Below is a small trained network, with its code and all its weights. Each question gives an input and a target symbol and asks what happens when units are switched off, that is, made to give their printed mean instead of their output.

import numpy as np


def w(rows, s, z=0):
    codes = np.array(rows[::2]) - 128.0
    scale = np.full(codes.shape[1], s)
    scale[-1] = z or s
    return codes * scale


def f(y):
    return np.maximum(y, 0)


def softmax(a):
    e = np.exp(a - a.max(-1, keepdims=True))
    return e / e.sum(-1, keepdims=True)


def log_softmax(a):
    a = a - a.max(-1, keepdims=True)
    return a - np.log(np.exp(a).sum(-1, keepdims=True))


def net(x, mask):
    ids = ['γδεηλμξπψω'.index(c) for c in x.split()]
    T = len(ids)
    res = E[ids] + P[:T]
    u = 0
    for l in range(3):
        q, k, v = (res @ M[l].T for M in (Q, K, V))
        z = softmax(np.where(np.tri(T) > 0, q @ k.T / 3**0.5, -1e9)) @ v
        res = res + np.where(mask[u], z, O[l][:, -1]) @ O[l][:, :-1]
        u += 1
        y = f(res @ A[l][:, :-1].T + A[l][:, -1])
        res = res + np.where(mask[u : u + 4], y, B[l][:, -1]) @ B[l][:, :-1]
        u += 4
    return log_softmax(res[-1] @ U[:, :-1].T + U[:, -1])


Q, K, V, O, A, B = {}, {}, {}, {}, {}, {}
E = w([
[100,151,178,144,129,107,121,113,100,108,123],'γ',
[46,114,95,156,167,173,103,95,119,131,117],'δ',
[118,158,144,137,130,184,130,127,125,94,141],'ε',
[156,177,161,128,132,114,114,123,250,89,174],'η',
[80,82,167,122,77,43,125,153,81,121,97],'λ',
[115,73,160,36,180,169,79,60,64,102,101],'μ',
[90,135,84,72,160,106,62,25,167,139,137],'ξ',
[120,144,83,142,179,182,125,208,171,172,130],'π',
[167,112,108,138,88,115,95,98,147,95,90],'ψ',
[176,198,140,50,146,126,77,144,121,111,173],'ω',
],0.02)
P = w([
[105,105,131,39,168,51,164,64,133,28,167],'0',
[30,123,174,177,64,128,39,151,113,50,168],'1',
[48,121,176,147,38,118,1,170,131,63,176],'2',
[76,118,131,143,39,152,69,154,101,84,154],'3',
[122,106,148,128,46,149,66,162,120,100,148],'4',
[136,129,179,151,91,105,83,176,154,116,105],'5',
[172,116,177,121,101,101,59,172,153,138,100],'6',
[180,118,177,142,144,108,50,166,160,156,100],'7',
[200,96,177,178,186,107,52,175,143,173,78],'8',
],0.007)
Q[0] = w([
[101,117,90,117,85,109,200,129,135,113,173],'L0H1',
[126,157,135,183,83,125,253,77,115,192,182],'L0H1',
[97,135,146,146,114,116,91,155,141,110,144],'L0H1',
],0.012)
K[0] = w([
[144,166,176,136,53,178,66,158,129,113,109],'L0H1',
[87,155,166,150,49,141,2,131,104,218,165],'L0H1',
[142,106,67,49,190,153,148,93,140,154,100],'L0H1',
],0.0083)
V[0] = w([
[110,252,222,249,114,66,217,49,66,30,78],'L0H1',
[252,84,242,34,164,216,225,169,153,22,135],'L0H1',
[190,55,188,72,68,88,110,93,158,241,13],'L0H1',
],0.0043)
O[0] = w([
[132,193,87,185,171,24,168,86,119,252,170,156],'L0H1',
[96,235,77,112,228,150,92,111,110,149,2,179],'L0H1',
[150,69,60,80,156,182,14,106,202,133,108,1],'L0H1',
],0.0089,0.0017)
A[0] = w([
[62,103,128,83,94,17,85,36,94,181,96,85],'L0N1',
[160,94,229,239,34,123,34,214,249,62,30,254],'L0N2',
[139,119,109,143,54,155,192,153,131,124,142,38],'L0N3',
[223,203,125,253,46,189,94,171,191,130,212,128],'L0N4',
],0.0047,0.0025)
B[0] = w([
[182,81,175,193,218,239,87,81,107,109,144,211],'L0N1',
[102,127,55,94,155,179,156,69,38,154,133,254],'L0N2',
[16,208,160,198,210,107,154,86,254,92,104,133],'L0N3',
[29,130,105,199,95,118,179,146,49,177,117,162],'L0N4',
],0.0084,0.0083)
Q[1] = w([
[85,189,149,139,192,147,56,74,60,183,123],'L1H1',
[64,139,247,152,166,254,177,114,131,137,96],'L1H1',
[145,123,175,141,86,115,122,147,191,102,75],'L1H1',
],0.007)
K[1] = w([
[253,141,160,89,206,102,160,199,54,210,49],'L1H1',
[195,110,71,140,43,176,128,138,110,189,159],'L1H1',
[23,56,201,219,161,118,135,115,111,59,231],'L1H1',
],0.0057)
V[1] = w([
[102,170,95,198,207,114,230,76,129,146,23],'L1H1',
[204,95,99,168,186,194,162,163,102,232,173],'L1H1',
[60,60,96,98,83,135,123,108,120,101,3],'L1H1',
],0.0057)
O[1] = w([
[101,119,153,85,119,209,137,69,176,216,80,50],'L1H1',
[1,86,143,40,53,52,92,110,41,102,100,4],'L1H1',
[203,149,61,126,146,143,151,134,101,247,150,65],'L1H1',
],0.0092,0.0012)
A[1] = w([
[83,102,98,188,164,108,123,138,126,180,138,238],'L1N1',
[101,216,83,97,99,125,208,107,77,133,116,105],'L1N2',
[82,143,117,96,117,111,85,254,147,160,110,249],'L1N3',
[142,110,133,199,96,123,73,76,111,101,94,21],'L1N4',
],0.0063,0.0012)
B[1] = w([
[241,175,154,148,53,54,132,200,73,181,206,249],'L1N1',
[122,191,159,174,151,133,23,193,152,165,123,220],'L1N2',
[39,184,126,192,103,94,178,3,58,94,72,185],'L1N3',
[106,219,140,96,73,7,176,181,5,120,72,254],'L1N4',
],0.008,0.0041)
Q[2] = w([
[85,104,123,84,29,253,204,22,163,95,217],'L2H1',
[47,122,195,140,181,126,101,115,46,156,151],'L2H1',
[121,73,129,122,141,112,228,191,224,99,83],'L2H1',
],0.0049)
K[2] = w([
[125,162,123,194,94,103,59,127,64,139,189],'L2H1',
[202,155,77,62,101,115,131,112,108,126,117],'L2H1',
[7,2,216,215,90,245,127,186,64,196,201],'L2H1',
],0.0062)
V[2] = w([
[117,114,206,67,211,193,222,163,127,10,163],'L2H1',
[2,70,92,142,83,183,194,122,44,109,154],'L2H1',
[94,137,167,87,141,122,135,205,18,157,192],'L2H1',
],0.006)
O[2] = w([
[119,62,112,110,159,154,156,163,141,192,143,208],'L2H1',
[129,141,139,113,74,159,41,144,52,180,131,48],'L2H1',
[143,128,79,88,255,14,167,145,212,181,144,254],'L2H1',
],0.013,0.0054)
A[2] = w([
[102,155,95,122,158,213,201,138,55,78,194,78],'L2N1',
[87,150,213,142,78,78,2,138,108,152,162,36],'L2N2',
[139,132,169,164,136,209,176,144,117,88,82,44],'L2N3',
[179,123,84,69,136,152,132,233,139,154,110,3],'L2N4',
],0.0061,0.0041)
B[2] = w([
[79,150,17,2,68,135,22,100,123,213,181,225],'L2N1',
[184,93,34,127,139,141,161,81,229,132,92,254],'L2N2',
[220,182,174,117,11,93,44,252,179,31,122,200],'L2N3',
[96,93,165,50,195,125,37,47,83,128,100,163],'L2N4',
],0.0075,0.0068)
U = w([
[3,89,98,31,87,108,91,100,192,175,38,89],'γ',
[207,84,167,175,121,115,89,202,154,228,156,252],'δ',
[90,195,184,123,177,177,179,88,76,136,122,124],'ε',
[109,119,155,125,117,136,39,190,167,148,107,79],'η',
[74,155,37,118,200,74,51,209,108,31,106,145],'λ',
[220,157,36,129,131,189,132,105,113,154,70,103],'μ',
[95,112,80,111,147,184,137,89,92,107,230,81],'ξ',
[116,122,99,101,200,177,29,167,100,150,94,41],'π',
[109,133,85,173,158,198,114,50,68,53,203,186],'ψ',
[131,96,59,95,137,165,175,175,187,117,105,122],'ω',
],0.0045,0.0037)

Each question gives the input, a string of symbols that net reads in full, and the target symbol t.
The units are the heads (3 rows each of Q, K, V and O) and the neurons (one row each of A and B). Each row of codes is followed by its name. A weight is (code - 128) times the scale printed after its matrix; where a second scale follows, it is the last column's (O, A, B and U).
mask holds one flag per unit, layer by layer, with each layer's heads first. A switched-off unit (its flag False) gives its mean, the last column of its rows in O or B, instead of its output. The means were averaged over made-up inputs and are rounded, as every weight is.
A unit's drop is (log p(t) with every unit on - log p(t) with that unit switched off) / (log p(t) with every unit on - log p(t) with every unit switched off).
The circuit of an input: a set's keep is (log p(t) with only the set's units on - log p(t) with every unit switched off) / (log p(t) with every unit on - log p(t) with every unit switched off). Starting from the 12 units with the biggest drops (on a tie, the unit counted first), units are removed one at a time, each time the one whose removal leaves the highest keep (on an exact tie, the one counted first), for as long as the keep stays at least 0.8.
units of the circuit, in order: the units of the circuit, biggest drop first
unit that matters most: the unit with the biggest drop
top k neurons: the k neurons with the biggest drops, biggest first
top k neurons in layer l: the k neurons of layer l with the biggest drops, biggest first
input ω ε ω, target ω: top neuron in layer 0 : L0N2
input λ γ ω η, target λ: units of the circuit, in order : L1H1, L0H1, L2H1
input γ π ω ε, target γ: units of the circuit, in order : L1H1, L0H1
input γ μ δ, target γ: top 2 neurons : L0N1, L2N2
input ω λ μ μ γ μ, target ω: units of the circuit, in order : L2H1, L1H1, L0N2
input λ λ ω δ ω λ, target λ: units of the circuit, in order : L1H1, L0N2, L2H1
input δ γ μ η γ, target δ: units of the circuit, in order : L2H1, L0H1, L0N4
input δ ω ε λ γ, target δ: units of the circuit, in order : L2H1, L0H1
input γ λ λ λ γ δ δ ω, target γ: units of the circuit, in order : L1H1, L0H1
input ε γ δ δ η λ ω λ, target ε: top 2 neurons in layer 1 : L1N2, L1N4
input μ δ ε, target π: top 2 neurons in layer 1 : L1N2, L1N1
input ω γ ω λ λ, target ω: units of the circuit, in order : L2H1, L1H1, L0H1, L0N2
input γ η ψ, target γ: top 2 neurons : L0N1, L2N2
input δ λ λ, target δ: units of the circuit, in order : L0H1, L2H1
input δ η λ ε ε, target δ: unit that matters most : L0H1
input γ π ω γ, target γ: top 2 neurons in layer 2 : L2N2, L2N3
input π λ π, target π: units of the circuit, in order : L0H1, L2H1, L2N4
input γ λ λ μ ε, target γ: units of the circuit, in order : L1H1, L0H1, L0N1
input δ η γ μ, target δ: units of the circuit, in order : L2H1, L0H1, L0N2
input λ ψ ω μ, target λ: unit that matters most : L1H1
input ψ ξ λ λ π λ, target ψ: units of the circuit, in order : L2H1, L0H1, L0N2
input π λ ω η ψ, target π: units of the circuit, in order : L0H1, L0N2, L2H1, L2N4
input λ γ λ γ λ ψ ψ λ λ, target μ: top 2 neurons in layer 0 : L0N1, L0N2
input γ λ γ, target γ: top 2 neurons : L0N1, L2N2
input ω γ ψ λ λ ε, target ω: top 2 neurons : L0N1, L0N2
input ε λ γ λ, target ε: top 2 neurons : L1N2, L0N1
input ε γ λ λ γ ω μ, target ε: unit that matters most : L0H1
input η π μ ε, target η: top 2 neurons in layer 1 : L1N2, L1N4
